Below is a small trained network, with its code and all its weights. Each question gives an input and a class and asks what happens when units are switched off, that is, made to give their printed mean instead of their output.

import numpy as np


def w(rows, s, z=0):
    codes = np.array(rows[::2]) - 128.0
    scale = np.full(codes.shape[1], s)
    scale[-1] = z or s
    return codes * scale


def f(y):
    return y / 2 * (1 + np.tanh(0.7978845608 * (y + 0.044715 * y**3)))


def log_softmax(a):
    a = a - a.max(-1, keepdims=True)
    return a - np.log(np.exp(a).sum(-1, keepdims=True))


def net(x, mask):
    res = np.array(x, float).reshape(1, 8) / 4 @ E
    y = f(res @ A[0][:, :-1].T + A[0][:, -1])
    res = res + np.where(mask, y, B[0][:, -1]) @ B[0][:, :-1]
    return log_softmax(res[-1] @ U[:, :-1].T + U[:, -1])


A, B = {}, {}
E = w([
[111,200,169,69,230,130,81,103],'x0',
[198,161,69,57,122,101,204,90],'x1',
[142,76,110,86,180,85,104,247],'x2',
[129,132,130,130,130,131,131,131],'x3',
[131,134,124,127,123,136,121,132],'x4',
[131,124,125,133,139,139,130,128],'x5',
[121,158,108,124,110,159,113,151],'x6',
[125,125,121,119,123,136,121,126],'x7',
],0.015)
A[0] = w([
[82,77,161,201,118,102,79,180,228],'N1',
[93,105,172,120,218,115,129,128,216],'N2',
[152,233,171,73,146,157,130,14,145],'N3',
[124,168,154,64,224,90,65,168,80],'N4',
[85,104,125,192,49,162,153,32,240],'N5',
[14,41,168,181,116,168,78,191,200],'N6',
[129,177,169,218,122,91,90,140,214],'N7',
[67,223,206,118,165,161,120,1,156],'N8',
[138,43,91,154,93,113,157,219,172],'N9',
[170,113,125,226,36,151,172,103,254],'N10',
[227,57,89,80,148,85,131,110,154],'N11',
[79,198,172,174,87,159,23,143,204],'N12',
[142,115,140,48,156,114,106,184,100],'N13',
[147,134,143,146,46,150,173,119,163],'N14',
[238,166,22,67,152,115,178,75,210],'N15',
],0.0094,0.0048)
B[0] = w([
[176,102,75,91,105,62,32,119,222],'N1',
[89,109,126,140,81,171,55,119,196],'N2',
[113,118,12,159,182,36,124,121,238],'N3',
[13,168,196,202,117,181,86,81,223],'N4',
[96,137,214,235,137,209,38,71,238],'N5',
[124,109,107,135,123,37,66,113,249],'N6',
[148,92,149,141,161,154,85,97,178],'N7',
[150,35,60,1,216,66,105,122,246],'N8',
[188,137,70,85,78,59,110,207,217],'N9',
[67,146,182,197,72,98,149,138,238],'N10',
[119,206,129,116,82,142,169,180,192],'N11',
[130,72,104,108,148,171,69,92,212],'N12',
[101,192,188,196,64,138,193,151,184],'N13',
[110,238,184,104,131,132,141,124,188],'N14',
[103,233,84,205,111,26,253,169,254],'N15',
],0.0085,0.017)
U = w([
[33,115,237,171,92,211,35,90,254],'0',
[144,120,52,88,127,26,111,138,191],'1',
[2,240,180,195,124,169,194,79,112],'2',
[214,140,138,69,45,158,233,234,47],'3',
[125,33,123,49,188,187,86,55,13],'4',
],0.0085,0.0041)

Each question gives the input, the list of numbers given to net, and the class t.
The units are the neurons (one row each of A and B). Each row of codes is followed by its name. A weight is (code - 128) times the scale printed after its matrix; where a second scale follows, it is the last column's (A, B and U).
mask holds one flag per neuron, in row order. A switched-off neuron (its flag False) gives its mean, the last column of its row in B, instead of its output. The means were averaged over made-up inputs and are rounded, as every weight is.
A unit's drop is (log p(t) with every unit on - log p(t) with that unit switched off) / (log p(t) with every unit on - log p(t) with every unit switched off).
The circuit of an input: a set's keep is (log p(t) with only the set's units on - log p(t) with every unit switched off) / (log p(t) with every unit on - log p(t) with every unit switched off). Starting from the 12 units with the biggest drops (on a tie, the unit counted first), units are removed one at a time, each time the one whose removal leaves the highest keep (on an exact tie, the one counted first), for as long as the keep stays at least 0.8.
units of the circuit, in order: the units of the circuit, biggest drop first
k most important neurons: the k neurons with the biggest drops, biggest first
drop of u: that unit's drop, to one decimal
input [4,-8,-6,-7,-8,1,1,7], class 4: units of the circuit, in order : N8
input [0,-7,2,1,-7,1,2,5], class 1: 3 most important neurons : N5; N1; N6
input [1,-3,3,-1,-7,-1,2,-5], class 0: 3 most important neurons : N8; N3; N15
input [4,1,-8,1,-3,-6,-8,-7], class 1: 3 most important neurons : N3; N8; N4
input [0,-8,6,-7,-6,8,2,7], class 1: 4 most important neurons : N1; N5; N6; N9
input [0,5,-4,-1,-2,-2,3,-1], class 2: 4 most important neurons : N1; N9; N6; N15
input [-6,-1,-5,-3,-7,6,2,0], class 0: 2 most important neurons : N15; N5
input [-2,1,4,2,-7,1,-5,8], class 3: 2 most important neurons : N3; N8
input [1,-3,4,7,6,-3,0,2], class 0: 2 most important neurons : N8; N3
input [-1,-7,3,7,5,4,-1,-5], class 1: drop of N1 : 0.1
input [2,5,5,5,8,-4,-4,-1], class 2: drop of N2 : 0.0
input [1,-2,0,4,-4,4,8,2], class 4: drop of N10 : 0.3
